Each row has a hidden trait or not; one of two labels after the row says which. A new part has a new trait and new labels.
[ 13  -3  11 -11  -7  26  -5  21  -5   9  -2  11 -19 -21 -15  -2 -10  20
   5   8  -4  21  -3  -7  10   1  -6   2  -4   4   3  11  17  -4   1 -15
   4   1  -7] -> T
[-22   0  -9 -12  16 -35 -23  27   1 -32  -5  -3  -9  14  12 -14 -18  39
  -3  -2  -3   0   1 -10  -4  -9   9  -5   5   0   5 -34   0  -1   2  -6
  -4  -6  -3] -> T
[-10   2  -9  -6   9 -38 -16  21   2 -31  -3  -4  -3  15  14 -11 -10  22
  -2  -3  -2  -8   2  -5  -8  -6   6  -5   4  -2   6 -28  -4  -1   0  -3
  -3  -7  -5] -> T
[ 23  -3   4 -13  -7  28  -8  22  -5  12  -3   7 -16 -18 -17   2 -11  22
   4  10  -4  15  -3  -7  18   2  -4   1  -5   4   2  11  18  -4   4 -10
   4  -5  -7] -> T
[-16   3 -13  -5  13 -33  -5   1   1 -30  -2  -8   4  15  11  -7 -10  22
  -5  -3  -1  -9   2  -1  -2  -5  10  -4   6  -1  -3 -33  -9   0   3   4
  -3  -8   0] -> Z
[  9  -4   2  -4  -9  29 -12  16  -3  -7   0   6  -8 -10  -9  -9   1   0
   3   6  -1   6  -1  -5  13   1  -4   1   0   1   8  10  10  -4   0  -2
   0  -2  -7] -> T
[  3  -2  17   2 -14  38  13  -1  -4  25   1  14  -8 -22 -11   2   7 -13
   5   5   0  18  -3   2  -2   4 -12   4  -4   1   1  27   8  -2  -4 -11
   4  15  -2] -> Z
[  9   1  -8  -9   6 -43 -20  39   6 -14  -4  -3 -10   8  12  -9 -15  31
   2  -2  -4  -2   1  -9  -7  -6   1  -5  -1  -2  10 -25   3  -1   2  -9
  -1  -5  -8] -> T
[-14   2   0  -3   4 -25  -5  18   1 -16  -2   5  -6  15  13 -12  -1   7
   0  -4   0  -4   1  -3 -10  -5   4  -4   4  -2   6 -18  -9  -3  -3 -10
  -4   2  -8] -> Z
[ 34  -4  13 -10 -16  32   8  30  -4  26  -1  10 -19 -22 -19  12  -6  15
   7   8  -4  15  -3  -4  10   4 -10   2 -10   2   6  22  19  -5   2 -15
   6   1 -10] -> T
[-16  -1  16   1 -12  58  20 -17 -10  17   3  14  -1  -2 -10   7  19 -31
   0   3   4   4  -2   4  10   4  -1   2   4   1  -3  24  -5  -5  -6  -4
  -1  13  -2] -> Z
[ 10  -1 -21  -6   9 -45 -44  43  10 -26  -3 -10   1  20  18 -14  -8  21
  -1  -5  -2 -18   2 -11   0  -6   6  -6   3  -5  16 -25  -1   1   3   6
  -4 -11  -7] -> T
[-35   3  -5  -2   6  -4   3  -1  -2 -15   0   1   8  29  15  -1  10  -9
  -5  -7   3 -20   2   1   0  -4  11  -5  10  -4   0 -18 -18  -3  -4   2
  -6   4  -2] -> Z
[  6   2 -11   0  -3  -2   8  15   2 -21   2  -2   9   9   4  -2  -3  11
  -3  -2  -2 -20   1   3   5   3   5  -3   0  -2  -1 -15  -2  -3   3   8
  -1 -14  -5] -> T
[-13   4 -10  -3   8 -23   1  -2   1 -21  -1  -6   6  19  12  -1  -3   9
  -5  -4   0 -15   2   0  -1  -3  10  -4   6  -2  -2 -24 -12  -2   1   4
  -3  -7  -2] -> Z
[ 13   3  -4   2  -4 -29   0  21   5  -9   0   2   1  14  13  -6   3   0
   2  -5   0 -11   1   0 -10   0  -1  -4   0  -5  10 -11 -10  -3  -3  -6
  -2  -2 -11] -> Z
[-24   2  -3  -3   6   1   8   2  -2 -17  -1   7   1   7   4 -13  -6  17
  -4  -1  -1  -5   0   0   1  -2   6  -2   6   1  -7 -17  -2  -3   0  -1
  -2  -4   0] -> Z
[ 33   2  -9   2  -4 -21   5  17   7 -11  -1  -5   0 -11   0  -6 -14  24
   2   2  -5  -1   0   0  -4   3  -5   0  -6  -1   0 -13   8  -1   5   1
   4 -13  -4] -> T
[  1   0  -6  -3  -1  -3  -6  27   1 -23   0   3  -2  10   6 -12  -4  11
  -1  -2  -2 -11   1  -4   2   0   3  -4   2  -1   6 -12   0  -5   0  -1
  -2  -9  -9] -> T
[-36  -2  13  -4  -6  63  14 -14 -12  12   2  14  -1  -3 -11   5  13 -17
  -2   4   3   4  -2   2  17   2   3   2   6   3  -6  17  -2  -5  -4  -3
  -1  12   1] -> Z
[ -9   4  -3   3   1 -13  17  -2   2  -4   0   3   7   9   8  -4   1   3
  -2  -4   0 -11   1   4  -4   0   3  -1   3  -2  -6 -15  -8  -1   0   0
  -1  -1  -1] -> Z
[-12  -1 -21  -7  18 -57 -55  30   9 -35  -4  -8  -3  18  20 -28 -14  27
  -2  -4  -2  -7   2 -15  -4 -10   8  -6   7  -3  12 -34  -1   3   1   4
  -6  -9  -2] -> T
[-25   4   0  -2   8 -27   4  -4   0  -9  -2   3  -2  14  14  -9  -2   8
  -2  -4   0  -1   1   0 -10  -5   6  -3   6  -1  -3 -22 -12  -1  -3  -7
  -3   5  -1] -> Z
[-20   0  18   4  -8  42  16 -27  -9  15   2  16  -3  -8 -10  -3  14 -28
   1   4   3  16  -2   4   4   3  -4   3   4   2  -6  20  -4  -3  -6  -8
   0  16   0] -> Z
[-29  -1  15  -2  -7  63  28 -23 -13  16   2  13   0  -6 -14  11  24 -16
  -2   4   3   7  -2   6  14   4   2   3   4   4 -11  17  -1  -5  -3  -3
   1  11   3] -> Z
[-16   1 -12  -8  14 -38 -17  17   2 -32  -3  -7  -4   9  12 -14 -17  36
  -3  -2  -3  -2   2  -6  -7  -7   7  -5   4   0   2 -35  -2   0   2  -2
  -2  -8  -1] -> T
[-32  -2  17  -4  -2  53  14 -16 -10  14   0  14  -7 -15 -12  -1   3  -2
   0   6   1  19  -3   1   7   1  -2   4   3   4  -8  12   5  -2  -3  -7
   1  13   4] -> Z
[ 25  -3   2 -17  -3  15 -30  31  -1  16  -5   8 -23 -15 -16  -4 -13  28
   6   9  -4  19  -3 -15  23  -2  -3   0  -3   3   6  11  20  -3   5 -13
   3  -3 -10] -> T
[ -3   4  -7  -2   7 -35  -3   7   3 -21  -1  -4   1  14  12  -6  -5  11
  -2  -4  -1  -9   2  -1  -8  -4   6  -4   3  -2   2 -24  -9  -1   0  -2
  -2  -4  -4] -> Z
[-22  -3  10  -2  -4  24 -15   2  -5  -2  -1  14  -9  -7  -2 -17   5  -9
   2   3   2  13  -1  -6   5  -1  -2   1   6   2   4  11   2  -3  -5  -7
  -2  11  -3] -> Z
[-29   2  10   6  -2  20  14 -22  -4   3   1  15   2  -2   1 -18  10 -18
  -1   0   3   8  -1   4  -2   0  -1   1   6   1  -9   5  -8  -1  -6  -5
  -2  11   2] -> Z
[ 29   1 -16  -9   3 -34  -8  34   8  -2  -3 -10  -2   4   6   6 -17  38
   1  -1  -6 -12   0  -5   3  -1   2  -3  -5  -3   5 -23   8   0   7   0
   2 -13  -6] -> T
[ 18   2  -7   0  -4 -23  -1  25   5 -16  -1   0  -1   3   6 -10  -7  15
   1  -2  -3  -7   1  -2  -6   1  -1  -2  -3  -2   6 -13   2  -3   2  -2
   0 -10  -8] -> T
[-11   1  -4  -6   6 -18  -3  20   0 -27  -2   2  -5   7   7 -15 -13  28
  -2  -1  -3  -2   1  -4  -4  -4   5  -4   3   0   1 -22   0  -3   1  -4
  -2  -8  -4] -> T
[-47   4   3   8   2  18  29 -22  -4 -15   3  12  13  14   9 -15  11 -14
  -6  -5   3 -12   1   9  -6   0   6  -1   9   0 -13  -9 -17  -3  -5   3
  -5   4   3] -> Z
[  9   1  -9  -2  -2 -11   1  24   3 -23   0  -1   2   9   7  -6  -6  16
  -1  -2  -3 -16   1  -1   0   1   3  -4   0  -2   4 -16  -2  -4   2   2
  -1 -12  -7] -> T
[ -9  -4   2 -14   1  27 -30  21  -7 -14  -3   9 -16  -5 -10 -15  -6  16
   1   7  -1  13  -2 -12  19  -3   3  -1   4   4   6   3  10  -5   1  -7
  -1  -3  -7] -> T
[ -3   4  -3   2   0 -16  10   5   3  -6   0   3   3  12  10  -5   2   3
  -1  -4   0 -10   1   2  -7  -1   2  -2   2  -3   0 -13  -9  -2  -1  -3
  -2  -1  -4] -> Z
[ 49  -3  -2 -16 -11  24 -20  36   1  29  -4   3 -17 -13 -18  11 -10  24
   6   8  -4   6  -4 -11  30   3  -4   1  -8   1   6  17  22  -4   8  -7
   5  -9 -11] -> T
[ 10  -2  -1 -12   1  25 -11   5  -5  -3  -2   3 -12 -16 -17  -5 -14  28
   1   9  -4  15  -2  -8  20   0   0   2  -1   5  -3   1  17  -3   5  -3
   3  -8  -2] -> T
[-25   3  -7  -7  11 -17   4   5   0 -26  -2  -2   1  15   9  -7  -9  24
  -5  -2  -2  -7   1  -1  -1  -4  10  -4   6   0  -4 -29  -7  -2   1  -1
  -3  -7  -1] -> Z
[-16   4  -6  -2   9 -23  12  -6   0 -16  -1  -2   3   4   7  -5 -11  22
  -4  -2  -2  -3   1   3  -6  -3   5  -2   4   0  -8 -26  -6   0   2   0
  -1  -5   2] -> Z
[-10   0 -14 -13  12 -27 -26  32   3 -26  -4  -6  -5  16  11  -6 -16  37
  -3  -2  -3 -11   1  -9   3  -6   9  -6   4  -2   6 -31   1  -1   4   0
  -3 -11  -5] -> T
[-33   4  -6  -5  17 -38 -25   0  -1 -31  -3   0  -3  26  19 -20  -1   4
  -4  -6   3  -3   2  -7  -6 -10  12  -5  12  -1   3 -30 -18   0  -4  -6
  -7   1  -2] -> Z
[ 17   0   0   0  -4 -21 -10  18   3 -13  -2   5  -8  -8   1 -18  -8  13
   4   2  -3   7   0  -4  -6  -1  -5  -1  -2   0   6  -6   6  -2   0  -8
   1  -4  -8] -> T
[-18   3   6   6  -4   8  13  -9   0   7   1  14   4   6   5 -15   9 -15
   1  -2   2  -1   0   3  -4   1  -1   0   4  -1  -5   3  -8  -2  -5  -5
  -2   8  -1] -> Z
[-14   1 -13 -11  12 -21  -5  21   0 -30  -3  -6  -1  12   7  -5 -16  39
  -5  -1  -4 -11   1  -5   3  -4  10  -5   4   0  -1 -32   2  -2   5   2
  -2 -13  -1] -> T
[  6  -3  10  -2 -10  32  -1   8  -3   8   0   9  -9 -21 -11  -6  -1   1
   4   6  -2  16  -2  -2   5   3  -8   3  -3   2   3  14  12  -3  -1  -5
   2   5  -3] -> T
[-63   1   4  -1   5  47  13 -20 -10 -14   2  17   7  16   1 -15  12 -15
  -7  -2   4  -7   0   2  12  -2  11  -1  14   2 -13  -3 -12  -5  -5   3
  -6   6   4] -> Z
[-17   3   1  -2   4 -33  -8   8   1 -10  -2   4  -3  19  17 -12   3  -2
   0  -6   2  -3   1  -3 -12  -6   4  -4   6  -3   6 -18 -18  -2  -5 -11
  -4   7  -6] -> Z
[  0  -5  15  -3 -13  50  17  11  -6  20   1  11  -6 -21 -14  10   4  -5
   3   6  -2  11  -3   2   4   5  -9   3  -5   2   2  21  12  -4  -2  -6
   3  10  -3] -> Z
[-26  -3   5  -5   1  39  -9  -4  -7 -10   0   8  -5  -9  -8 -13  -1   5
  -2   6   0  12  -1  -5  12  -1   2   1   6   4  -3   2   5  -2  -1   0
  -1   3   1] -> Z
[-16   2   0  -2   2  -8   3  12   0 -12  -1   7  -2  12  10 -13  -1   8
  -1  -3   0  -6   1  -1  -4  -2   4  -3   4  -1   1 -14  -6  -3  -2  -6
  -3   0  -5] -> Z
[-35  -2  16  -2  -6  58   8 -15 -12  10   2  16  -5   0  -8  -2  17 -27
  -1   3   5   8  -2   1  13   1   2   1   7   2  -3  18  -5  -5  -6  -5
  -3  15  -1] -> Z
[-26   4 -10   3   4   7  24 -16   0 -10   3  -5  20  24  10  10   9 -11
  -8  -6   2 -28   2   9   2   2  12  -2   7  -4  -9 -19 -18  -2   0  14
  -3  -3   4] -> Z
[-53   4  -3   1  21 -39 -24 -21   0 -32  -2   1   1  24  22 -28   1  -3
  -5  -6   4   3   3  -4 -13 -11  11  -4  15  -1  -2 -30 -21   2  -6  -3
  -8   8   4] -> Z
[-33   4  -4  10   1  -5  25 -23   0 -16   3  -2  20  19  15   1  12 -20
  -6  -7   3 -20   3  11 -12   1   6  -2   7  -4  -7 -18 -20  -1  -4  10
  -4   5   4] -> Z
[-18   4  -2  -3   7 -30  -1   4   1 -13  -2   2  -1  17  14  -9  -1   6
  -2  -4   1  -4   1  -1  -8  -5   6  -4   5  -2   1 -21 -12  -1  -3  -7
  -3   3  -3] -> Z
[-23  -1  11   1  -6  42   1 -16  -6   8   1  14  -1  -2  -5  -8  14 -26
   1   2   4   8  -1   0   8   1   0   2   6   1  -3  14  -4  -2  -6  -3
  -2  14   0] -> Z
[ -7  -4   5 -10  -1  19 -31  22  -6 -17  -2  10 -16  -6  -7 -19  -5   8
   2   6  -1  14  -2 -12  12  -3   0  -1   4   3   9   4   9  -4  -2  -9
  -2   0  -9] -> T
[-32   2  -3  -7  11 -17  -6  10  -3 -22  -2   3  -3  22  13 -10  -3  12
  -4  -4   1  -8   1  -4  -2  -6  11  -5   9  -1   1 -24 -12  -3  -2  -6
  -5   0  -4] -> Z
[ -8   2  -6   0  -3  -2   7  15   1 -10   1   2   8  23  11  -1   9  -6
  -3  -6   1 -24   1   2   3   1   6  -4   4  -4   3 -11 -11  -4  -2   3
  -4  -4  -7] -> Z
[ 27  -3   1 -15  -6  20 -26  31  -2  13  -4   6 -19 -13 -15  -2 -11  23
   5   8  -3  13  -3 -13  24   0  -3   0  -4   2   7  13  18  -3   4 -10
   3  -5 -10] -> T
[-15   3 -11  -5   9 -29  -5   5   0 -27  -2  -6   4  18  11  -5  -6  14
  -5  -4  -1 -12   2  -1  -2  -4   9  -4   6  -1   0 -28 -10  -2   1   1
  -3  -7  -2] -> Z
[-22   0  12   2  -3  14  -4   0  -2   6   0  18  -6   0   4 -21   8 -14
   2  -1   3   9  -1  -3  -3  -2  -2   0   6   0   1   7  -5  -2  -7 -11
  -3  12  -4] -> Z
[ -8  -2   4  -1  -1  19 -13   0  -3  -8  -1   8  -8 -13  -6 -16  -2   1
   1   5  -1  15  -1  -5   4  -1  -3   2   3   2   2   3   6  -2  -2  -4
   0   4  -2] -> T
[ -9   3 -15  -3  20 -58 -20   0   6 -33  -4 -11  -2  -1  12 -20 -25  41
  -3   0  -5   6   2  -5 -12  -8   5  -2   3   0  -3 -41   0   4   4   3
   0 -10   5] -> T
[ -8   0  -7 -14  12 -33 -24  39   3 -18  -5   0 -15  10  11 -12 -18  41
   0  -1  -4   2   0 -12  -3  -8   5  -5   2  -1   8 -27   4  -1   2 -12
  -2  -4  -7] -> T
[ 31  -3 -12 -12  -6  22 -27  31   1  -1  -1  -4  -3   3  -9   5  -2  13
   1   4  -2 -12  -2 -10  28   2   3  -2  -1  -1   9   4  11  -4   6   6
   1 -14  -9] -> T
[-18   5 -11  -3  16 -44 -15  -7   2 -28  -2  -7   1  18  13 -15  -7  14
  -4  -4   0  -4   2  -4  -7  -7  10  -4   8  -1  -2 -32 -13   1   1   0
  -4  -6   1] -> Z
